[128 = 0]

mlql: [113  95 129 151 124  91 119  78 151 162 135 134 120 116  99 117 186 120
 135 164 127 148 136 113 165 127  96 107 130 113]
chqz: [133 122 127 152 139 114 150 106 131 146 171 132 143 148 139 107 144 144
 173 118 118 161 138 124 121 124 124 139 124 115]
flgd: [137 116 137 140 111 133 117 136 127 116 116 123 131 116 120 154 127 108
 119 135 131 121 121 132 130 124 130 121 135 143]
chqz: [124 133 127 165 120 124 125 155 133 108 126 108 148 115 117 155 124  79
 150 151 144 117  90 120 105 137 134 137 182 127]
flgd: [ 84 144 117  83 147 140 148 108 112 129 153 119 147 145 140  71  98 137
 132 121 112  96 162 142  91 145 131 138 129 148]
rlqt: [123 146 122 111 112 133 150 126 162 124 119  84 115 195 116  91 131 152
 135 106 147 170 150 136 155 130 147 126 119 136]
chqz: [110 180  90 150  99 166 149 147 147 117 136 121 153 161 118 124  83 136
 117  92 135 133 158 136 108 133 156 113 144 148]
hrpp: [112 125 117 171  91 128 123 120 159 127 121 110 142 131  88 143 142  94
 122 147 141 136 133 124 143 130 126 100 160 145]
rlqt: [142 125 135 134  99 127 102 138 142 114  93 127 100 106 114 174 144 125
 100 134 149 134 116 134 154 127 130 115 125 126]
flgd: [162 108 147 146 146 128 147 121 100 135 176 146 149 134 164 129 125 145
 174 104 102 149 134 133 104 113 130 150 106 129]
chqz: [ 89 117 129 100 150  94 137  48 111 153 198 156 123 102 157  92 161 175
 174 130 111 129 170 152  94 152 105 148 109 108]
chqz: [115 127 129 150 103 107 112 115 147 115 129 118 116 101 114 162 158 114
 143 149 153 136 115 137 125 145 125 129 157 117]
rlqt: [159 113 164 101 113 119  92 147 113  89  96 125  84  82 148 194 143 132
 120 133 152 121  94 154 128 134 135 149 117 121]
chqz: [111 169 100 207  76 122 131 134 168 102 158 113 143 118 112 183 138 112
 174 125 169 161 116 140  95 152 148 132 193 113]
mlql: [125  91 139  85 143 134  93 148 126 144  36 124 110 115  82 111 129  78
  31 179 116  72 107  93 194 108 100  85 116 149]
hrpp: [142 134 113 157 137 109 106 124 129 152 126 186 107  75 132 167 153 148
 114 134 129 133 109 108 143 123 108 120 117  79]
mlql: [121 140 139  90 183 130 135 178  85 103 127 114 145 115 162 110  86  93
 152 144 124  72  73 120  68 143 136 177 165 117]
flgd: [138 110 136 188 106  75 142  70 168 146 187 117 115 144 126 138 210 159
 215 129 151 220 136 136 147 134 119 141 132  90]
rlqt: [125 149 141 126 120  86  98 158 147  82 102  95  79  85 134 188 167 112
 166 162 193 136  50 138 112 166 137 173 184  73]
flgd: [179  68 169 158 131 146 115 159  86 118 117 137 164 102 131 170 110  66
 119 145  94  97  99 118 123  94 122 122 127 170]
hrpp: [127 125 130 123 130 130 132 122 123 129 136 129 132 132 133 121 125 132
 132 123 122 127 137 132 123 127 129 130 122 134]
rlqt: [129 123 129 134 120 132 123 125 125 127 128 134 131 118 125 139 126 123
 121 129 124 122 133 131 127 126 127 121 127 137]
mlql: [131 152 130  87 167 147 131 172  82 104 129 141 136 107 172 129  75 128
 129 114 117  78 101 133  72 137 142 165 133 123]
mlql: [111 123 128 155 101 132 148 115 148 118 150  87 158 164 108 114 129 102
 158 131 133 146 147 138 118 133 139 122 158 160]
mlql: [122 108 135 164 138  89 137  96 135 143 171 125 139 121 129 122 171 118
 190 151 130 154 115 121 118 136 112 144 152 103]
hrpp: [165 120 140 141 148 103 120 134 121 137 134 154 104 108 152 154 157 153
 152 124 133 156  97 118 140 120 120 149 110  83]
rlqt: [126 133  98 147 117 166 144 122 140 164 119 150 157 166  99  94  99 133
  72 106  96 128 180 108 163  99 125  75  98 162]
flgd: [114 148 142  87  67 136 127  94 149  82 142  87  91 147 141 149 136 183
 146  88 164 163 180 199 113 157 161 141 108 156]
hrpp: [114 148 111 113 148 148 139 157 123 131 110 122 146 149 122  95  91 111
 104 128 119 100 122 110 122 126 133 123 139 136]
hrpp: [157  79 193 123  90 130 156 139 145  73 128   4 144 219 118 114 140  81
 199 130 151 179 121 163 132 124 164 155 152 197]
hrpp: [127 120 154 111 118 134 163 144 144  94 131  32 147 213 121  83 119  99
 180 125 146 156 124 145 120 134 158 153 157 169]
flgd: [169 106 144 134 155 138 129 154  97 136 125 151 141 122 147 136 112 119
 123 122 102 119 108 111 129 102 124 134 108 130]
flgd: [153  87 158 137 117 156 110 158  93 105 105 125 159 101 123 166  96  66
 100 145 105  80 112 130 114 109 129 116 137 182]
hrpp: [131 126 125 163 116 112 131 120 149 133 139 120 128 134 117 137 154 124
 153 135 141 159 120 122 138 129 126 127 144 114]
chqz: [ 78 113 130 116 106 104 113  83 147 125 128 104 119 109  98 119 162 106
 129 168 144 113 143 143 129 154 112 117 155 139]
mlql: [128 141 125 129 146 128 137 114  94 127 185 168 141  95 175 139 113 160
 165 103 111 119 139 146  70 138 130 157 119 113]
mlql: [100 178 108  75 149 150 133 140  98 109 143 148 125 110 168 117  76 163
 120  98 125  85 142 151  68 153 145 155 123 122]
chqz: [101 150 103 157  88 131 143 101 169 132 146 108 136 161 101 117 138 138
 138 116 144 163 166 138 136 137 137 107 142 139]
rlqt: [133 131 135  97 119 152 149 124 128 120 131 103 131 179 135  96 105 152
 125  94 120 143 166 148 132 121 147 127  99 163]
flgd: [159 131 142 141  91 149 116 146 121  94 125 130 122 112 143 190 113 136
 125 101 138 136 131 157 114 124 150 132 118 148]
rlqt: [133 151 125 104 152 129 129 161 121 118 111 124 114 132 144 122 113 135
 127 123 138 120  99 121 120 134 137 150 132 105]
chqz: [127  78 154  87 158 110 129  96 118 156 118 118 121 147 120  73 154 124
 119 152 104 122 139 117 165 114 102 120  97 140]
mlql: [160  93 149 138 158 119 116 134  92 141 135 165 136  89 148 148 132 115
 132 140 101 109 103 113 122 110 110 136 114 118]
rlqt: [144 104 128 144 128 145 109 126 102 146 120 180 142  85 125 155 114 117
  81 131  95  95 139 117 135 105 111  98 103 145]
hrpp: [118 113 138 123 100 113 113  69 125 128 163 152 109  90 141 156 159 166
 141 120 128 140 168 165 117 141 119 127 102 130]
[132 153  91 187 155 127 129 161 126 156 131 175 154 101 122 142 115 106
 121 139 118 115  91  80 121 118 115 120 157  86] => flgd
[164 114 151  98 178 103 100 158  92 129 103 166  90  72 165 158 142 138
 123 144 127 106  66 111 130 124 112 161 109  75] => rlqt
[ 90 148 118 106 134 123 138 132 141 116 123  90 131 148 118  95 121 111
 140 144 146 115 120 130 112 151 135 140 163 128] => mlql
[122 156 106 142 151 111 118 160 140 135 104 139 114 109 121 136 136 116
 123 149 148 121  78  96 135 136 121 136 159  77] => rlqt
[105 140 116 152 107 125 146  84 136 131 188 134 146 132 137 124 135 154
 170 108 126 152 171 153  95 142 133 132 132 134] => mlql
[125 115 138 157 108  98 111 116 146 118 129 116 115 101 114 164 170 108
 153 157 153 143 103 131 132 140 120 132 158 111] => chqz
[152 113 141 122 151 123 116 153 112 131 105 140 119 112 135 139 129 116
 116 140 123 115  94 110 140 116 120 134 122 114] => mlql
[129 128 138 107 147 101 142 119 140 130 137 101 107 158 139  98 156 149
 169 129 144 162 115 129 137 137 129 156 126 100] => rlqt
[123 116 129 129 104 120 127 100 158 140 116 111 112 153 101 115 158 138
 116 131 137 158 153 130 171 124 122 104 113 137] => chqz
[134 125 136 137 137 130 138 139 113 118 147 120 148 130 142 130 115 113
 156 127 122 123 116 130 100 129 135 146 143 134] => mlql
[ 90 145  96 149 116 137 135 105 141 148 144 143 152 126 106 110 119 123
 112 131 119 115 160 122 121 134 120 101 142 137] => hrpp
[ 78 109 116 115 163  95 136  96 147 168 121 108 136 146  90  51 161  95
 128 184 122 113 123  92 156 136  94 114 154 115] => flgd
[144 152 112 152 113 145 143 139 143 131 136 133 133 157 130 132 116 152
 129  94 131 160 143 127 136 118 144 121 116 126] => chqz
[131 133 131 114 144 122 125 150 128 123 107 117 117 130 129 123 128 119
 126 139 138 121  99 117 133 131 129 139 138 113] => mlql
[154  84 166 113 146 140 143 119  83 123 162 126 158 137 159 114 109 121
 156 116  89 117 143 143  99 111 130 146 103 167] => flgd
[117 110 137  52 187 119 137 123 115 159  98 117 112 164 128  41 129 138
 100 144 107 107 128 103 164 119 109 130  94 122] => flgd
[149 127 132 146 128 139 129 142 112 122 140 144 140 118 143 151 113 128
 135 114 118 127 123 130 112 119 134 134 124 132] => flgd
[150 134 122 153  90 140 128 118 151 131 127 137 116 144 120 153 137 161
 114  96 134 170 159 139 158 115 138 105  98 135] => mlql
[150 146 117 136 112 159 133 165 141 122  94 120 130 162 115 133 100 129
  92 104 131 139 131 119 154 110 146 109 117 144] => chqz
[ 79 191  73  89 175 126 142 136 141 161 115 149 116 144 126  59 108 161
  98 125 131 107 130  97 132 145 120 127 131  79] => flgd
[146 147 130 105 168 104 130 140 119 132 136 146  95 121 166 124 143 172
 157 115 139 148  96 122 123 135 128 167 112  69] => hrpp
[ 98 159 121  68 163 145 130 163  98 105 113 117 133 120 149 101  77 115
 115 132 127  66 108 132  80 150 139 155 149 131] => mlql
[128 140 127 118 140 138 150 117 107 127 174 140 144 139 163 112 107 159
 160  95 112 133 153 146  89 132 139 150 112 132] => flgd
[151 138 119 170 126 137 123 155 120 127 131 157 141 105 135 167 115 119
 127 120 124 127 107 115 117 117 131 127 137 116] => flgd

dqhb: [ 97 115  93 160 122 131 124  40 152 177  89 103 103 152 152 197 140 131
 139 144 144  37 122 139 118  48 164 132 128 141]
sbbz: [142  98 102 122 166 122 139 114 101 189 127 121 108  98  96 124 147  92
 120 140 139 116 167 114 118 118  93 152 110 126]
crhg: [120 121  92 126 153 166 109 146 156 136 112 139 119 146 129 134 172 139
 114 130 121 132 137 127 100  80 146 200 100 166]
cdhc: [125 114 102 128 127 150 114 146 165 144 163 160  95 177 124 132  98 181
 137  74  97 104 125 116  85  93 145 192 130 130]
ffpq: [106  85 131 127 130 113  90 136 164  76 138 117 124 125 134 123  97 115
 110 137 110 144 160 128 118 110 161 104  51 187]
ffpq: [126 135 122 129 120 138 123  71 133 146 111 127  95 164 163 132 112 151
 134 106 145  71  68 121  70 105 158 199 128 153]
crhg: [118 109 148 123 129 152 157 101 142 208 117 149 164 129 118 113 109  92
 120 140 162 145 136 180 117  94 103 117  48 109]
ffpq: [136 108 122 124 139  99 116 126 133  77  82 103 135 123 137 147 121 134
 142 156  98  98 171 121 109 124 145 138  96 167]
crhg: [115 115 161 142 106 160 152 102 153 182 107 152 144 157 143 119 133  89
 126 152 171 130 107 188  97  66 130 141  58 147]
crhg: [157  94 136 116 135  92 133  86 117 111 114 108  98 118 130 125  73  99
 146 154 133  72 146 115  86 139 117 150  63 144]
sbbz: [159 126 131  97 141 132 144 175 127 129 119 139 160 113  98  95 109 136
 144 116 118 161 164 126 116 160  99 140 108  95]
sbbz: [108 157  89 113 122 130  83  76 159  65 144  81 109 107 147 150  82 152
 120 112 145 104  85  80 170 169 170  79 136  94]
crhg: [153 147 101 137 118 133 143 162 115 143 117 115 112 120 100 140 178 135
 163 113 139 116 142  99 144 130 122 125 228  87]
crhg: [144 121 140 152 106 115 145 134 133  95 135 126 107 130 122 162 130  92
 154 180 129  97 155 137 155 115 110  92 124 110]
cdhc: [138 130 161 139  99 152 151 161 135 147  94 147 143 154 134 102 174 108
 145 133 157 152 114 162  90  90 138 157 134 158]
ffpq: [127 127 141 134 135 123 144 129 126 125 141 146 145 128 125 150 113 121
 125 161 105 126 152 154 158 131  95 107  96 103]
dqhb: [142 113 143 144 121 130 148 171 120 140 142 145 121 125 104 122 163  89
 135 152 134 151 159 143 138 110 102 117 134 129]
cdhc: [124  96 155 160  91 124 145 154 141 166 117 149 120 173 127 128 148 127
 155 108 125 116 144 157  83  60 149 137 155 169]
sbbz: [130 159 133 122 151 165 142 117 131 116 117 155 148 136 148 143 149 116
 107 188 128 135 107 164 144 127  96 174  65 117]
ffpq: [133 111 127 127 132 120 123 122 133 121 154 143 100 147 131 131  92 141
 129 119 106 102 129 121 104 124 124 160 104 137]
ffpq: [131 145 144 131 105 132 155  74 121 167  81 108 146 125 143 132 131 107
 148 140 180 101  95 148 122 119 133 108 136 105]
sbbz: [123 156 109 103 160 161 113 142 139  99 115 125 162 101 129 119 152 126
  98 154 133 176 125 129 159 154 120 138  85 118]
sbbz: [111 114 127 151 137 137 127 140 115 163 117 127 126 117 123 125 207  87
 104 150 146 158 139 142 134  85 132 128 140 177]
ffpq: [115 114 138 132 115 137 131 109 145 154 163 138 121 130 122 123  94 104
 119 126 150 134 120 143 139 116 120  93  90 108]
cdhc: [134  89  96 105 135  94 109 110 135 138 153  83 110  79  85 115  62 113
 137  92 142 119 174  77 140 160 131  58 117  91]
ffpq: [152 106 127 125 127 107 121 167 110 120 182 144  76 139 108 100 106 142
 135  82 104 125 132  89  94 149 120 165 166 141]
cdhc: [107 150 100 127 113 145 104 113 167 103  89  97 146 133 146 151 138 162
 139 111 139 117 112 117 138 113 182 107 154 124]
sbbz: [148 122 107 105 147 127 126 146 120 139 130 119 125 106 101 105 120 131
 133 105 130 139 148  99 118 154 116 142 134 109]
dqhb: [136 101  90  85 166 116 106 137 139 133 112 107 148 101 100 106  82 161
 129  87 104 136 179  94 102 153 134 142  91 122]
dqhb: [112 123 115 110 184  93 101  73  82 113 165 111 114  80 137 128  98 116
  70 148 105 129 121 101 160 187 102 120  86 143]
sbbz: [108 154 145 125 131 151 119 172 138  97 106 143 183 132 145 115 171 145
 106 136 113 195 121 156 146 131 142 126 125 154]
cdhc: [131 133 118  98 146 142 130 113 124 161 106 109 159  89 113  95 126 107
 116 122 167 162 126 124 131 152 119 115  97 106]
sbbz: [110 115 135 166 111 139 128 107 133 141 135 125  93 132 138 147 181  65
 114 175 167 120 114 147 142  72 137 111 119 166]
ffpq: [112 145 140 138 127 127 120 134 119 100  89 114 158 120 151 133 181 123
 114 154 129 154 119 143 144 124 150 114 144 169]
crhg: [157 127 139 110 123 127 153 133 119 150 151 140 125 120 104 104  85 117
 146 116 143 128 130 125 123 160  91 123 118  74]
dqhb: [124 135 148 124  95 147 135 185 168 118 131 152 171 155 120 113 105 164
 151  91 115 167 139 152 128 122 143  98 138 102]
crhg: [133 116  96  97 172 123 105 116 120 128 106 109 129 106 124 111 121 144
 111 113 116 128 142  98  98 146 135 178  97 154]
sbbz: [143 102 165 150 104 100 167 145 103 180 121 154 126 162 120 126 125 136
 162 108 107 101 150 154  85  98 113 141 169 140]
cdhc: [126 123 146 129 140 128 136 123 114 139  48 123 162 137 154 119 181 122
 125 154 129 132 131 158  79  95 147 183 105 203]
cdhc: [131 107 156 166 110 101 147 140 108 130 156 147  98 146 126 151 143 104
 137 154 108 106 147 145 136 102 108 112 153 147]
crhg: [150 136 132 141  95 159 148 160 146 148 155 162  91 172 119 121 135 135
 158 103 144 113 101 130  98 100 124 174 165 104]
crhg: [107 115 153 140 108 105 128  63 113 164  78 103 132 141 165 120 129 125
 129 112 156  97  88 142  77  99 173 132 137 190]
cdhc: [115 141 126 116 112 122 115 117 144 107  96  94 163 112 135 124 112 146
 138 107 143 140 122 120 142 147 163  74 145 116]
dqhb: [100 156  95 122 131 142  94 110 147 116 118 117 131 149 156 141 128 201
 118  74 109 117  86 105 120 127 180 154 177 140]
dqhb: [153 137 135  90 147 119 129 143 108 109  87 119 159 113 131  88 115 151
 133 111 119 147 128 114  89 175 128 171 117 140]
ffpq: [116 122 143 141 116 135 139 111 130 160 175 148 115 134 123 130 107 104
 115 131 143 132 113 147 149 119 107  98 111 104]
dqhb: [142 139 136 113 106 159 127 176 162 100 128 132 144 126 115  94 128 115
 141 120 158 175 123 129 128 137 137 116 112 108]
dqhb: [127 124  73 103 159 132  97 117 137 135  95  99 123 120 125 125 130 175
 128  82 117 109 136  83  92 129 164 180 144 146]
cdhc: [141 128 166 136 117 110 154 142  96 130 166 145 125 113 115 114 121  89
 125 150 134 150 129 141 158 159  83  87 134 103]
crhg: [167 131  79 141 129  94 130 158 104 100 123  91  79 106  92 170 163 142
 178 125 107  71 179  62 154 146 121 115 247  88]
sbbz: [113 122 141 129 155 109 146 128 100 173  97 147 183 135 132 140 135 165
 118 123  76 134 162 163 122 120 110 138 130 142]
ffpq: [110  94 187 151  94 100 130 115 126 118 175 142 112 136 140 110  87  78
 112 144 139 143 116 158 128 119 127  70  82 166]
dqhb: [102 153 101 167 106 158 115  90 145 139 120 118  83 160 159 173 194 130
 127 135 158  84  72 124 134  68 171 150 191 150]
dqhb: [124 145 188 147  99 125 157 169 115 118 138 167 166 151 140 121 139 129
 130 141 109 168 120 178 147 132 108  99 147 127]
cdhc: [123 136 134 152  83 141 135 146 154 128 145 130 117 144 121 139 138 120
 152 118 152 129 118 134 151 105 143  79 174 100]
[130 130 107 131 138 145 139 135 130 164  91 116 145 113 111 138 179 110
 135 145 148 134 154 135 139 102 123 125 140 117] => crhg
[145 149 160 122 115 127 138 146 114  86  99 122 150 118 142 106 151 106
 133 158 146 155 110 139 128 155 126 126 126 142] => cdhc
[144 106 142 118 150 113 143 134 106 138 107 125 146 100 113 112 135  86
 123 166 131 144 168 141 123 135  97 127  77 142] => dqhb
[137 157 142 140  98 142 143  98 142 103 132 137 109 158 154 154 108 129
 149 151 145  84  81 141 133 125 126 136 128  96] => sbbz
[137 108 140 140 108 136 140 166 141 158 204 181  89 171 107 117  89 146
 140  84 105 124 128 132 107 110 107 151 142 105] => cdhc
[149 106 163 108 141  85 144 130  82 131 135 119 145  84 109  86  95  88
 121 139 132 157 153 126 129 184  89  92  98 127] => cdhc
[113 168 158 156  84 136 134 145 141  86 134 144 143 163 158 154 143 155
 140 133 116 132  90 154 162 124 146  93 185 116] => cdhc
[119 122 142 137 108 143 110 144 158  80 151 132 112 133 138 119 131  95
 116 152 147 153 114 135 136 115 145 112  88 155] => sbbz
[135 135 126 115 121 140 125 168 142 110 116 117 154 107 110 105 142 118
 135 123 146 173 144 122 144 144 134  96 133 112] => sbbz
[130 131 132 153 108 134 133 137 140 106 115 127 112 143 136 153 166 109
 143 162 136 111 130 138 135  94 138 126 142 143] => crhg
[133 121 100 117 163 130 110 100 114 132 157 131  81 125 131 126 118 129
 104 126 121 103 110  98 107 137 117 193 104 144] => sbbz
[132 134 155 140  82 138 147 136 157 123 147 146 129 156 129 134  92 127
 158 123 142 118 115 151 135 117 128  92 131  87] => dqhb
[117  98 127 149 108 113 134 117 135 170 108 105 127 120 112 138 144 100
 145 125 152 116 159 134 128  86 146  76 148 137] => cdhc
[139 106 128 129 104 135 115 170 151 105 147 111 103 108 101  94 141  78
 136 125 171 165 143 106 129 123 144  91 124 138] => sbbz
[131 113 151 116 107 113 120 182 146  95 135 131 155 131 116  96  92 150
 142  90 107 168 154 127 116 147 146  94 129 135] => sbbz
[104 123 138 146 139 102 129  92 104 142 154 137 125 131 142 158 113 134
 106 140  97 108 127 142 154 128 113 104 130 133] => dqhb
[ 98 165 104 117 151 164 120  94 138 156 103 130 168 130 149 144 146 163
 101 122 130 139  95 144 148 124 138 144 122 111] => cdhc
[127 122  77 130 157 150 110 171 152 119 153 143 109 134 103 156 154 154
 123 124  89 129 171 108 146 106 121 159 136 117] => crhg
[141 123 114 135 101 124 118 146 151  92 162 113  88 122 108 135 110 114
 152 122 144 115 136  96 149 135 137  86 154  96] => cdhc
[112 133 109  99 157 133  97 136 145  89 128 113 163  97 125 118 108 143
  99 126 112 171 145 116 156 163 136 104  81 125] => sbbz
[128 123 136 109 124 149 126  89 161 139 144 159 115 177 153 117  44 164
 130  97 122  91  84 142  66 117 137 198  52 126] => ffpq
[108 120 108 137 144 104 110  99 126 117 133 119 119 133 140 168 112 160
 119 126  86  91 143 118 141 122 139 122 136 140] => cdhc
[110 184 120 137 125 155 128 101 129 103  88 103 159 106 153 159 190 109
 115 181 164 141  92 142 193 135 137  89 149 106] => cdhc
